Below are the code and all the weights of a small trained network. Each question names an input and a target symbol and asks about switching units off, where a switched-off unit gives its printed mean instead of its output.

import numpy as np


def w(rows, s, z=0):
    codes = np.array(rows[::2]) - 128.0
    scale = np.full(codes.shape[1], s)
    scale[-1] = z or s
    return codes * scale


def norm(h):
    return h / np.sqrt((h * h).mean(-1, keepdims=True) + 1e-5)


def f(y):
    return np.maximum(y, 0)


def softmax(a):
    e = np.exp(a - a.max(-1, keepdims=True))
    return e / e.sum(-1, keepdims=True)


def log_softmax(a):
    a = a - a.max(-1, keepdims=True)
    return a - np.log(np.exp(a).sum(-1, keepdims=True))


def net(x, mask):
    ids = ['αβγδζηθλξπ'.index(c) for c in x.split()]
    T = len(ids)
    res = E[ids] + P[:T]
    r = norm(res)
    for j in range(2):
        rows = slice(2 * j, 2 * j + 2)
        q, k, v = (r @ M[0][rows].T for M in (Q, K, V))
        z = softmax(np.where(np.tri(T) > 0, q @ k.T / 2**0.5, -1e9)) @ v
        o = O[0][rows]
        res = res + np.where(mask[j], z, o[:, -1]) @ o[:, :-1]
    y = f(norm(res) @ A[0][:, :-1].T + A[0][:, -1])
    res = res + np.where(mask[2:10], y, B[0][:, -1]) @ B[0][:, :-1]
    return log_softmax(norm(res)[-1] @ U[:, :-1].T + U[:, -1])


Q, K, V, O, A, B = {}, {}, {}, {}, {}, {}
E = w([
[126,162,82,195,72,90],'α',
[111,129,103,133,171,173],'β',
[145,136,136,186,64,103],'γ',
[165,126,95,182,108,146],'δ',
[96,38,200,116,97,136],'ζ',
[73,108,59,132,148,126],'η',
[68,132,87,224,144,178],'θ',
[150,106,90,160,130,123],'λ',
[140,150,133,139,98,173],'ξ',
[114,140,56,145,3,130],'π',
],0.017)
P = w([
[148,110,157,151,134,148],'0',
[178,210,72,86,146,49],'1',
[156,69,183,101,81,210],'2',
[166,115,168,174,147,137],'3',
[255,213,124,34,223,107],'4',
[169,76,191,101,87,217],'5',
[168,120,176,186,148,133],'6',
],0.0093)
Q[0] = w([
[173,97,175,34,115,213],'h0',
[254,157,47,160,86,110],'h0',
[125,89,145,12,101,137],'h1',
[83,98,102,127,111,172],'h1',
],0.0089)
K[0] = w([
[173,210,110,102,162,168],'h0',
[211,161,94,255,175,125],'h0',
[152,188,22,151,67,205],'h1',
[147,180,183,76,123,135],'h1',
],0.0086)
V[0] = w([
[193,140,50,145,166,2],'h0',
[115,43,123,111,105,86],'h0',
[115,57,180,131,183,68],'h1',
[128,53,160,16,61,176],'h1',
],0.0051)
O[0] = w([
[67,114,118,90,153,111,252],'h0',
[226,57,105,88,107,65,100],'h0',
[69,86,140,217,229,205,47],'h1',
[85,109,155,2,97,188,37],'h1',
],0.007,0.0031)
A[0] = w([
[175,123,177,74,79,120,254],'n0',
[74,250,88,116,146,121,46],'n1',
[142,95,72,140,129,112,64],'n2',
[95,143,96,150,141,38,220],'n3',
[132,120,165,154,96,171,156],'n4',
[132,207,76,141,150,167,111],'n5',
[91,135,98,136,64,121,79],'n6',
[117,59,198,135,141,152,74],'n7',
],0.014,0.0035)
B[0] = w([
[87,191,53,156,175,79,227],'n0',
[177,38,99,189,157,12,191],'n1',
[115,157,196,149,125,147,198],'n2',
[101,140,113,64,158,131,254],'n3',
[89,92,191,50,108,157,226],'n4',
[175,171,85,103,96,82,217],'n5',
[152,74,153,112,161,156,193],'n6',
[161,21,112,86,94,160,182],'n7',
],0.011,0.0071)
U = w([
[150,106,89,135,137,37,152],'α',
[217,163,84,82,171,146,99],'β',
[123,209,169,81,111,140,109],'γ',
[95,124,82,198,106,158,201],'δ',
[68,116,7,116,68,153,4],'ζ',
[136,114,187,168,203,138,240],'η',
[163,31,154,120,129,144,145],'θ',
[191,141,169,177,64,146,165],'λ',
[57,163,111,82,179,166,118],'ξ',
[94,142,211,142,99,56,59],'π',
],0.012,0.0035)

Each question gives the input, a string of symbols that net reads in full, and the target symbol t.
The units are the heads (2 rows each of Q, K, V and O) and the neurons (one row each of A and B). Each row of codes is followed by its name. A weight is (code - 128) times the scale printed after its matrix; where a second scale follows, it is the last column's (O, A, B and U).
mask holds one flag per unit, heads first, then neurons. A switched-off unit (its flag False) gives its mean, the last column of its rows in O or B, instead of its output. The means were averaged over made-up inputs and are rounded, as every weight is.
A unit's drop is (log p(t) with every unit on - log p(t) with that unit switched off) / (log p(t) with every unit on - log p(t) with every unit switched off).
The circuit of an input: a set's keep is (log p(t) with only the set's units on - log p(t) with every unit switched off) / (log p(t) with every unit on - log p(t) with every unit switched off). Starting from all 10 units, units are removed one at a time, each time the one whose removal leaves the highest keep (on an exact tie, the one counted first), for as long as the keep stays at least 0.8.
units of the circuit, in order: the units of the circuit, biggest drop first
k most important neurons: the k neurons with the biggest drops, biggest first
heads that matter: for each layer, one digit per head in row order, 1 if its drop is at least 0.15 and else 0, layers parted by /
drop of u: that unit's drop, to one decimal
input δ π γ, target ζ: units of the circuit, in order	[n0 n1]
input γ λ λ γ δ, target α: units of the circuit, in order	[n1 h0]
input λ δ λ π λ α ξ, target γ: 2 most important neurons	[n1 n4]
input ξ α γ ξ α α β, target β: 2 most important neurons	[n5 n0]
input λ θ θ, target θ: units of the circuit, in order	[n0]
input δ ζ ζ δ α β δ, target θ: units of the circuit, in order	[h1 n7]
input ξ α δ λ π δ, target ζ: heads that matter	01
input θ θ α, target λ: heads that matter	11
input λ γ λ δ, target λ: units of the circuit, in order	[n0 n1 n3]
input λ δ α δ π λ η, target ξ: units of the circuit, in order	[h0 n1 n2]
input θ λ λ η ζ, target α: units of the circuit, in order	[n0 n3]
input γ π δ, target ζ: 4 most important neurons	[n0 n3 n2 n4]
input α ζ δ ξ, target θ: 2 most important neurons	[n7 n3]
input λ ζ λ α β, target α: units of the circuit, in order	[n1]
input λ ξ λ, target ξ: 2 most important neurons	[n0 n1]
input π δ λ, target ζ: 4 most important neurons	[n0 n1 n3 n7]
input ζ β λ ζ λ δ π, target θ: 2 most important neurons	[n6 n3]
input γ α θ λ α α, target θ: 3 most important neurons	[n6 n5 n0]
input θ ζ ξ λ θ π θ, target θ: 2 most important neurons	[n7 n0]
input π ξ λ α β, target α: most important neuron	[n1]
input ξ ξ λ, target ξ: drop of n0	0.5
input β δ ζ π, target θ: drop of h0	0.2
input ξ α δ, target ξ: drop of h1	0.4
input γ λ ζ γ ξ, target α: drop of n1	0.4
